Below is a small trained network, with its code and all its weights. Each question gives an input and a class and asks what happens when units are switched off, that is, made to give their printed mean instead of their output.

import numpy as np


def w(rows, s, z=0):
    codes = np.array(rows[::2]) - 128.0
    scale = np.full(codes.shape[1], s)
    scale[-1] = z or s
    return codes * scale


def norm(h):
    return h / np.sqrt((h * h).mean(-1, keepdims=True) + 1e-5)


def f(y):
    return y / 2 * (1 + np.tanh(0.7978845608 * (y + 0.044715 * y**3)))


def log_softmax(a):
    a = a - a.max(-1, keepdims=True)
    return a - np.log(np.exp(a).sum(-1, keepdims=True))


def net(x, mask):
    res = np.array(x, float).reshape(1, 4) / 4 @ E
    u = 0
    for l in range(4):
        y = f(norm(res) @ A[l][:, :-1].T + A[l][:, -1])
        res = res + np.where(mask[u : u + 8], y, B[l][:, -1]) @ B[l][:, :-1]
        u += 8
    return log_softmax(norm(res)[-1] @ U[:, :-1].T + U[:, -1])


A, B = {}, {}
E = w([
[125,171,2,211,129,105],'x0',
[43,149,163,179,36,214],'x1',
[124,129,126,123,129,129],'x2',
[141,241,152,131,188,111],'x3',
],0.00088)
A[0] = w([
[39,118,37,137,11,188,75],'0.n1',
[132,138,141,182,93,150,2],'0.n2',
[9,241,42,230,55,170,92],'0.n3',
[161,45,4,156,187,100,86],'0.n4',
[169,24,174,40,137,84,90],'0.n5',
[117,109,151,157,119,176,32],'0.n6',
[116,61,105,128,78,149,135],'0.n7',
[131,145,234,150,166,154,181],'0.n8',
],0.0018,0.0019)
B[0] = w([
[226,63,191,251,131,91,159],'0.n1',
[43,50,178,172,83,199,2],'0.n2',
[179,146,178,241,216,252,229],'0.n3',
[45,167,70,108,40,96,171],'0.n4',
[86,111,127,124,255,89,156],'0.n5',
[68,62,137,139,51,136,31],'0.n6',
[140,97,81,157,102,19,173],'0.n7',
[143,188,84,46,139,94,228],'0.n8',
],0.0016,0.00071)
A[1] = w([
[126,140,135,128,110,112,118],'1.n1',
[49,17,172,113,3,157,8],'1.n2',
[74,163,198,102,137,195,111],'1.n3',
[99,163,189,126,166,193,91],'1.n4',
[157,93,163,30,199,52,98],'1.n5',
[98,102,128,101,140,133,47],'1.n6',
[97,65,141,91,177,121,77],'1.n7',
[95,72,178,140,53,143,43],'1.n8',
],0.0029,0.0017)
B[1] = w([
[129,130,133,134,135,115,120],'1.n1',
[179,192,137,120,252,139,185],'1.n2',
[116,147,79,71,100,91,160],'1.n3',
[93,155,97,107,88,130,139],'1.n4',
[113,76,165,199,133,217,251],'1.n5',
[160,136,89,176,119,127,75],'1.n6',
[139,102,81,194,97,149,115],'1.n7',
[166,137,135,124,174,88,118],'1.n8',
],0.0026,0.0011)
A[2] = w([
[117,121,121,124,131,129,110],'2.n1',
[168,48,79,182,132,109,154],'2.n2',
[74,108,212,117,94,213,112],'2.n3',
[118,87,56,134,38,4,94],'2.n4',
[124,240,77,59,178,67,41],'2.n5',
[111,100,141,104,119,154,2],'2.n6',
[123,145,186,158,164,181,87],'2.n7',
[117,124,123,127,141,129,84],'2.n8',
],0.0026,0.00089)
B[2] = w([
[174,127,111,125,102,145,114],'2.n1',
[68,111,130,72,67,80,254],'2.n2',
[199,106,98,92,158,52,206],'2.n3',
[119,210,170,46,138,100,136],'2.n4',
[182,6,117,204,105,103,223],'2.n5',
[169,121,153,179,147,132,58],'2.n6',
[120,167,103,97,164,105,190],'2.n7',
[159,135,120,137,106,138,105],'2.n8',
],0.002,0.00067)
A[3] = w([
[159,178,76,205,146,65,99],'3.n1',
[114,190,159,152,80,166,192],'3.n2',
[181,183,92,172,172,46,2],'3.n3',
[204,112,237,94,214,124,51],'3.n4',
[54,8,200,173,43,198,46],'3.n5',
[128,120,101,186,109,120,21],'3.n6',
[152,82,158,95,142,107,38],'3.n7',
[90,179,213,47,3,145,139],'3.n8',
],0.0028,0.00064)
B[3] = w([
[167,57,176,101,165,121,177],'3.n1',
[120,125,132,75,110,96,149],'3.n2',
[127,71,149,148,117,139,150],'3.n3',
[91,182,118,151,79,163,248],'3.n4',
[255,56,133,150,253,93,135],'3.n5',
[120,99,155,59,164,149,117],'3.n6',
[130,143,118,182,99,121,142],'3.n7',
[113,50,50,139,132,61,151],'3.n8',
],0.0033,0.0014)
U = w([
[211,23,152,176,210,120,142],'0',
[87,254,169,146,102,204,209],'1',
[60,116,42,49,52,13,2],'2',
],0.0078,0.00073)

Each question gives the input, the list of numbers given to net, and the class t.
The units are the neurons (one row each of A and B). Each row of codes is followed by its name. A weight is (code - 128) times the scale printed after its matrix; where a second scale follows, it is the last column's (A, B and U).
mask holds one flag per neuron, layer by layer. A switched-off neuron (its flag False) gives its mean, the last column of its row in B, instead of its output. The means were averaged over made-up inputs and are rounded, as every weight is.
A unit's drop is (log p(t) with every unit on - log p(t) with that unit switched off) / (log p(t) with every unit on - log p(t) with every unit switched off).
The circuit of an input: a set's keep is (log p(t) with only the set's units on - log p(t) with every unit switched off) / (log p(t) with every unit on - log p(t) with every unit switched off). Starting from the 12 units with the biggest drops (on a tie, the unit counted first), units are removed one at a time, each time the one whose removal leaves the highest keep (on an exact tie, the one counted first), for as long as the keep stays at least 0.8.
circuit, biggest first: the units of the circuit, biggest drop first
most important unit: the unit with the biggest drop
k most important neurons: the k neurons with the biggest drops, biggest first
top k neurons in layer l: the k neurons of layer l with the biggest drops, biggest first
input [-7,-8,-7,6], class 1: most important unit => 3.n4
input [-8,2,-8,-3], class 1: circuit, biggest first => [1.n2; 3.n4]
input [0,5,3,-8], class 1: 4 most important neurons => [1.n2; 2.n5; 1.n8; 1.n5]
input [8,7,5,-3], class 0: 2 most important neurons => [3.n5; 0.n1]
input [0,-7,5,4], class 1: circuit, biggest first => [1.n5; 3.n5; 3.n4]
input [7,6,-4,-3], class 0: circuit, biggest first => [3.n5; 0.n1]
input [6,-1,-1,6], class 0: 2 most important neurons => [2.n5; 3.n1]
input [-2,2,5,-8], class 1: circuit, biggest first => [1.n2; 3.n4]
input [-7,7,0,1], class 2: 3 most important neurons => [3.n8; 1.n3; 1.n4]
input [1,1,5,-1], class 0: 3 most important neurons => [0.n1; 0.n3; 1.n2]
input [2,-7,4,0], class 2: 4 most important neurons => [1.n2; 0.n3; 0.n4; 2.n4]
input [3,2,7,-4], class 0: top 2 neurons in layer 0 => [0.n3; 0.n1]
input [-6,8,-8,2], class 2: 2 most important neurons => [3.n8; 1.n3]
input [-6,-2,1,1], class 1: most important unit => 2.n3
input [3,-1,-6,3], class 0: 2 most important neurons => [2.n5; 1.n5]
input [-3,3,1,-6], class 1: 2 most important neurons => [1.n2; 3.n4]
input [3,-7,2,-4], class 2: 2 most important neurons => [2.n4; 0.n4]
input [-8,-5,0,5], class 1: 2 most important neurons => [3.n4; 1.n5]
input [1,-4,7,-4], class 2: top 2 neurons in layer 2 => [2.n4; 2.n5]
input [-7,3,7,3], class 2: most important unit => 3.n8
input [-3,1,4,3], class 2: top 2 neurons in layer 1 => [1.n2; 1.n3]
